Here is a tiny trained network, its code and every weight. The questions are about switching its units off for an input and a class, where a switched-off unit gives its printed mean instead of its output.

import numpy as np


def w(rows, s, z=0):
    codes = np.array(rows[::2]) - 128.0
    scale = np.full(codes.shape[1], s)
    scale[-1] = z or s
    return codes * scale


def norm(h):
    return h / np.sqrt((h * h).mean(-1, keepdims=True) + 1e-5)


def f(y):
    return y / 2 * (1 + np.tanh(0.7978845608 * (y + 0.044715 * y**3)))


def log_softmax(a):
    a = a - a.max(-1, keepdims=True)
    return a - np.log(np.exp(a).sum(-1, keepdims=True))


def net(x, mask):
    res = np.array(x, float).reshape(1, 3) / 4 @ E
    u = 0
    for l in range(2):
        y = f(norm(res) @ A[l][:, :-1].T + A[l][:, -1])
        res = res + np.where(mask[u : u + 12], y, B[l][:, -1]) @ B[l][:, :-1]
        u += 12
    return log_softmax(norm(res)[-1] @ U[:, :-1].T + U[:, -1])


A, B = {}, {}
E = w([
[97,192,53,105,186],'x0',
[225,42,118,147,209],'x1',
[118,58,4,197,90],'x2',
],0.0025)
A[0] = w([
[167,158,213,122,233,2],'L0N0',
[91,102,127,111,140,139],'L0N1',
[63,165,90,161,36,7],'L0N2',
[80,207,60,111,142,14],'L0N3',
[99,130,154,142,52,76],'L0N4',
[131,109,125,103,129,114],'L0N5',
[107,187,129,104,215,18],'L0N6',
[134,255,26,116,239,154],'L0N7',
[141,137,199,108,127,79],'L0N8',
[164,161,119,128,126,66],'L0N9',
[125,140,122,145,138,146],'L0N10',
[62,228,219,119,112,155],'L0N11',
],0.0074,0.0016)
B[0] = w([
[85,112,188,84,46,185],'L0N0',
[134,149,132,127,132,131],'L0N1',
[112,147,174,42,74,203],'L0N2',
[31,166,154,235,77,180],'L0N3',
[185,76,103,41,117,168],'L0N4',
[122,117,124,136,131,126],'L0N5',
[170,155,141,10,181,158],'L0N6',
[59,38,95,83,138,235],'L0N7',
[97,121,153,209,89,156],'L0N8',
[106,130,138,112,138,120],'L0N9',
[134,140,132,129,135,132],'L0N10',
[186,84,59,188,188,254],'L0N11',
],0.012,0.0053)
A[1] = w([
[105,160,43,170,234,3],'L1N0',
[139,75,53,162,190,134],'L1N1',
[85,196,161,109,91,89],'L1N2',
[137,167,99,31,80,55],'L1N3',
[151,117,174,75,108,80],'L1N4',
[146,202,243,158,71,98],'L1N5',
[123,185,150,28,169,58],'L1N6',
[200,153,120,162,152,105],'L1N7',
[173,118,66,70,221,63],'L1N8',
[34,167,138,103,156,128],'L1N9',
[252,202,89,188,153,90],'L1N10',
[216,254,129,110,49,49],'L1N11',
],0.0096,0.0021)
B[1] = w([
[57,175,186,111,214,185],'L1N0',
[147,138,134,166,210,255],'L1N1',
[115,114,116,220,88,151],'L1N2',
[88,110,203,136,136,175],'L1N3',
[119,111,110,72,147,162],'L1N4',
[146,208,11,61,152,161],'L1N5',
[155,41,167,119,127,141],'L1N6',
[161,61,116,125,96,156],'L1N7',
[98,198,135,174,94,186],'L1N8',
[248,202,177,167,84,174],'L1N9',
[211,22,66,120,45,188],'L1N10',
[131,50,173,37,198,136],'L1N11',
],0.018,0.0063)
U = w([
[227,34,63,186,128,204],'0',
[94,51,215,15,116,161],'1',
[83,182,146,190,252,179],'2',
[103,185,177,200,14,24],'3',
[132,204,14,42,107,8],'4',
],0.011,0.0013)

Each question gives the input, the list of numbers given to net, and the class t.
The units are the neurons (one row each of A and B). Each row of codes is followed by its name. A weight is (code - 128) times the scale printed after its matrix; where a second scale follows, it is the last column's (A, B and U).
mask holds one flag per neuron, layer by layer. A switched-off neuron (its flag False) gives its mean, the last column of its row in B, instead of its output. The means were averaged over made-up inputs and are rounded, as every weight is.
A unit's drop is (log p(t) with every unit on - log p(t) with that unit switched off) / (log p(t) with every unit on - log p(t) with every unit switched off).
The circuit of an input: a set's keep is (log p(t) with only the set's units on - log p(t) with every unit switched off) / (log p(t) with every unit on - log p(t) with every unit switched off). Starting from the 12 units with the biggest drops (on a tie, the unit counted first), units are removed one at a time, each time the one whose removal leaves the highest keep (on an exact tie, the one counted first), for as long as the keep stays at least 0.8.
circuit, biggest first: the units of the circuit, biggest drop first
unit that matters most: the unit with the biggest drop
k most important neurons: the k neurons with the biggest drops, biggest first
k most important neurons of layer l: the k neurons of layer l with the biggest drops, biggest first
input [6,-5,3], class 3: circuit, biggest first	[L0N3]
input [-7,5,-1], class 4: 2 most important neurons of layer 0	[L0N11; L0N7]
input [-5,1,-4], class 4: 2 most important neurons of layer 0	[L0N0; L0N7]
input [-1,2,-5], class 4: circuit, biggest first	[L0N7; L1N5]
input [0,-8,-3], class 0: 2 most important neurons of layer 0	[L0N11; L0N7]
input [1,-6,6], class 3: 4 most important neurons	[L0N3; L1N2; L0N6; L1N9]
input [-4,4,-8], class 4: circuit, biggest first	[L1N5; L0N7]
input [-5,8,-4], class 4: 2 most important neurons	[L1N5; L0N7]
input [-8,7,-1], class 4: circuit, biggest first	[L0N11; L0N7; L1N5]
input [4,1,-7], class 1: 2 most important neurons	[L0N0; L0N6]
input [-1,3,0], class 4: 3 most important neurons	[L0N11; L0N7; L1N5]
input [8,-6,3], class 3: 2 most important neurons of layer 0	[L0N3; L0N2]
input [8,1,-4], class 1: 2 most important neurons	[L0N0; L0N7]
input [2,1,5], class 2: 3 most important neurons	[L0N0; L0N2; L1N10]
input [7,6,0], class 1: unit that matters most	L0N11
input [5,7,0], class 1: 2 most important neurons	[L0N11; L0N0]
input [0,-5,-4], class 0: 2 most important neurons	[L0N11; L1N10]
input [-1,0,-7], class 0: 2 most important neurons	[L0N11; L0N2]
input [6,1,1], class 2: 4 most important neurons	[L0N2; L0N0; L1N10; L0N7]
input [6,0,4], class 3: 2 most important neurons	[L0N11; L0N3]
input [5,2,6], class 2: unit that matters most	L0N0
